Below are the code and all the weights of a small trained network. Each question names an input and a target symbol and asks about switching units off, where a switched-off unit gives its printed mean instead of its output.

import numpy as np


def w(rows, s, z=0):
    codes = np.array(rows[::2]) - 128.0
    scale = np.full(codes.shape[1], s)
    scale[-1] = z or s
    return codes * scale


def norm(h):
    return h / np.sqrt((h * h).mean(-1, keepdims=True) + 1e-5)


def softmax(a):
    e = np.exp(a - a.max(-1, keepdims=True))
    return e / e.sum(-1, keepdims=True)


def log_softmax(a):
    a = a - a.max(-1, keepdims=True)
    return a - np.log(np.exp(a).sum(-1, keepdims=True))


def net(x, mask):
    ids = ['ΘΞαβγδεηλμτψω'.index(c) for c in x.split()]
    T = len(ids)
    res = E[ids] + P[:T]
    u = 0
    for l in range(2):
        r = norm(res)
        for j in range(3):
            rows = slice(3 * j, 3 * j + 3)
            q, k, v = (r @ M[l][rows].T for M in (Q, K, V))
            z = softmax(np.where(np.tri(T) > 0, q @ k.T / 3**0.5, -1e9)) @ v
            o = O[l][rows]
            res = res + np.where(mask[u + j], z, o[:, -1]) @ o[:, :-1]
        u += 3
    return log_softmax(norm(res)[-1] @ U[:, :-1].T + U[:, -1])


Q, K, V, O = {}, {}, {}, {}
E = w([
[184,193,102],'Θ',
[131,125,134],'Ξ',
[174,126,163],'α',
[107,166,223],'β',
[128,121,136],'γ',
[135,185,175],'δ',
[129,77,169],'ε',
[127,122,151],'η',
[172,62,168],'λ',
[167,249,160],'μ',
[151,199,123],'τ',
[28,167,88],'ψ',
[32,165,78],'ω',
],0.002)
P = w([
[127,161,107],'0',
[116,117,251],'1',
[115,110,240],'2',
[129,134,218],'3',
[125,129,206],'4',
[121,120,197],'5',
[113,122,194],'6',
[115,92,195],'7',
[120,76,163],'8',
[118,73,152],'9',
[128,68,162],'10',
[139,52,164],'11',
],0.0025)
Q[0] = w([
[1,36,192],'L0H1',
[229,174,122],'L0H1',
[16,32,188],'L0H1',
[146,110,229],'L0H2',
[177,129,9],'L0H2',
[164,95,45],'L0H2',
[144,54,79],'L0H3',
[85,88,129],'L0H3',
[119,205,210],'L0H3',
],0.0062)
K[0] = w([
[14,96,73],'L0H1',
[233,181,137],'L0H1',
[41,94,83],'L0H1',
[142,77,206],'L0H2',
[154,210,2],'L0H2',
[175,204,9],'L0H2',
[178,50,208],'L0H3',
[101,99,117],'L0H3',
[123,168,66],'L0H3',
],0.0064)
V[0] = w([
[223,169,85],'L0H1',
[73,156,208],'L0H1',
[82,114,30],'L0H1',
[157,158,12],'L0H2',
[53,124,173],'L0H2',
[96,146,168],'L0H2',
[125,153,68],'L0H3',
[128,128,128],'L0H3',
[180,2,128],'L0H3',
],0.0033)
O[0] = w([
[84,70,178,84],'L0H1',
[209,119,74,203],'L0H1',
[60,168,124,65],'L0H1',
[96,139,252,3],'L0H2',
[172,138,71,178],'L0H2',
[139,122,98,171],'L0H2',
[95,100,140,96],'L0H3',
[128,128,128,128],'L0H3',
[119,197,189,86],'L0H3',
],0.0031,0.0041)
Q[1] = w([
[38,163,207],'L1H1',
[82,172,110],'L1H1',
[217,74,46],'L1H1',
[2,122,212],'L1H2',
[223,75,13],'L1H2',
[9,141,213],'L1H2',
[31,148,200],'L1H3',
[15,120,237],'L1H3',
[46,193,183],'L1H3',
],0.0061)
K[1] = w([
[210,132,144],'L1H1',
[185,69,88],'L1H1',
[20,120,134],'L1H1',
[225,88,22],'L1H2',
[10,229,223],'L1H2',
[244,99,21],'L1H2',
[151,74,230],'L1H3',
[178,94,254],'L1H3',
[176,39,205],'L1H3',
],0.0057)
V[1] = w([
[195,101,143],'L1H1',
[117,148,77],'L1H1',
[47,36,164],'L1H1',
[222,3,58],'L1H2',
[136,248,63],'L1H2',
[82,27,68],'L1H2',
[74,77,49],'L1H3',
[134,6,70],'L1H3',
[72,203,52],'L1H3',
],0.0047)
O[1] = w([
[151,120,188,174],'L1H1',
[138,144,132,133],'L1H1',
[46,103,75,100],'L1H1',
[68,134,216,49],'L1H2',
[159,215,118,44],'L1H2',
[79,94,127,118],'L1H2',
[38,186,116,193],'L1H3',
[43,130,199,250],'L1H3',
[93,255,72,168],'L1H3',
],0.0054,0.0023)
U = w([
[155,81,97,253],'Θ',
[31,50,87,69],'Ξ',
[139,41,176,205],'α',
[122,163,231,102],'β',
[11,43,95,23],'γ',
[80,134,209,141],'δ',
[166,186,209,36],'ε',
[21,107,204,54],'η',
[230,94,140,203],'λ',
[218,176,144,90],'μ',
[157,73,1,18],'τ',
[41,228,93,206],'ψ',
[50,229,83,165],'ω',
],0.009,0.0055)

Each question gives the input, a string of symbols that net reads in full, and the target symbol t.
The units are the heads (3 rows each of Q, K, V and O). Each row of codes is followed by its name. A weight is (code - 128) times the scale printed after its matrix; where a second scale follows, it is the last column's (O and U).
mask holds one flag per head, layer by layer. A switched-off head (its flag False) gives its mean, the last column of its rows in O, instead of its output. The means were averaged over made-up inputs and are rounded, as every weight is.
A unit's drop is (log p(t) with every unit on - log p(t) with that unit switched off) / (log p(t) with every unit on - log p(t) with every unit switched off).
The circuit of an input: a set's keep is (log p(t) with only the set's units on - log p(t) with every unit switched off) / (log p(t) with every unit on - log p(t) with every unit switched off). Starting from all 6 units, units are removed one at a time, each time the one whose removal leaves the highest keep (on an exact tie, the one counted first), for as long as the keep stays at least 0.8.
units of the circuit, in order: the units of the circuit, biggest drop first
unit that matters most: the unit with the biggest drop
which heads matter: for each layer, one digit per head in row order, 1 if its drop is at least 0.15 and else 0, layers parted by /
drop of u: that unit's drop, to one decimal
input α μ α Θ λ δ η λ η Θ, target α: which heads matter => 110 / 000
input α η λ λ γ γ, target α: unit that matters most => L0H1
input α α γ τ, target α: units of the circuit, in order => L0H1; L0H2; L1H2
input δ λ μ μ γ ω γ μ ψ ω η, target ψ: which heads matter => 100 / 001
input α Ξ ψ γ ε β Θ δ γ, target α: which heads matter => 110 / 110
input λ β β, target λ: which heads matter => 001 / 001
input ω γ α Θ Ξ ψ δ ω μ λ, target ψ: units of the circuit, in order => L1H3; L0H1
input α μ ψ ψ Ξ α ψ ω α ω, target ψ: which heads matter => 000 / 001
input α μ ψ ε λ μ γ δ τ τ, target α: which heads matter => 111 / 110
input ω ε δ Θ μ λ Ξ τ β η η ψ, target ω: which heads matter => 111 / 000
input ψ η η ψ μ δ ω Θ, target ψ: which heads matter => 001 / 001
input ω μ ω λ, target ω: which heads matter => 000 / 001
input ψ Θ τ, target ψ: which heads matter => 001 / 001
input ψ Ξ ε λ Θ ψ ε, target ψ: units of the circuit, in order => L1H3
input ω β γ α τ λ ω λ, target ω: drop of L0H2 => 0.0
input ψ α α, target ω: drop of L1H2 => 0.0
input λ τ β, target λ: drop of L1H3 => 0.4
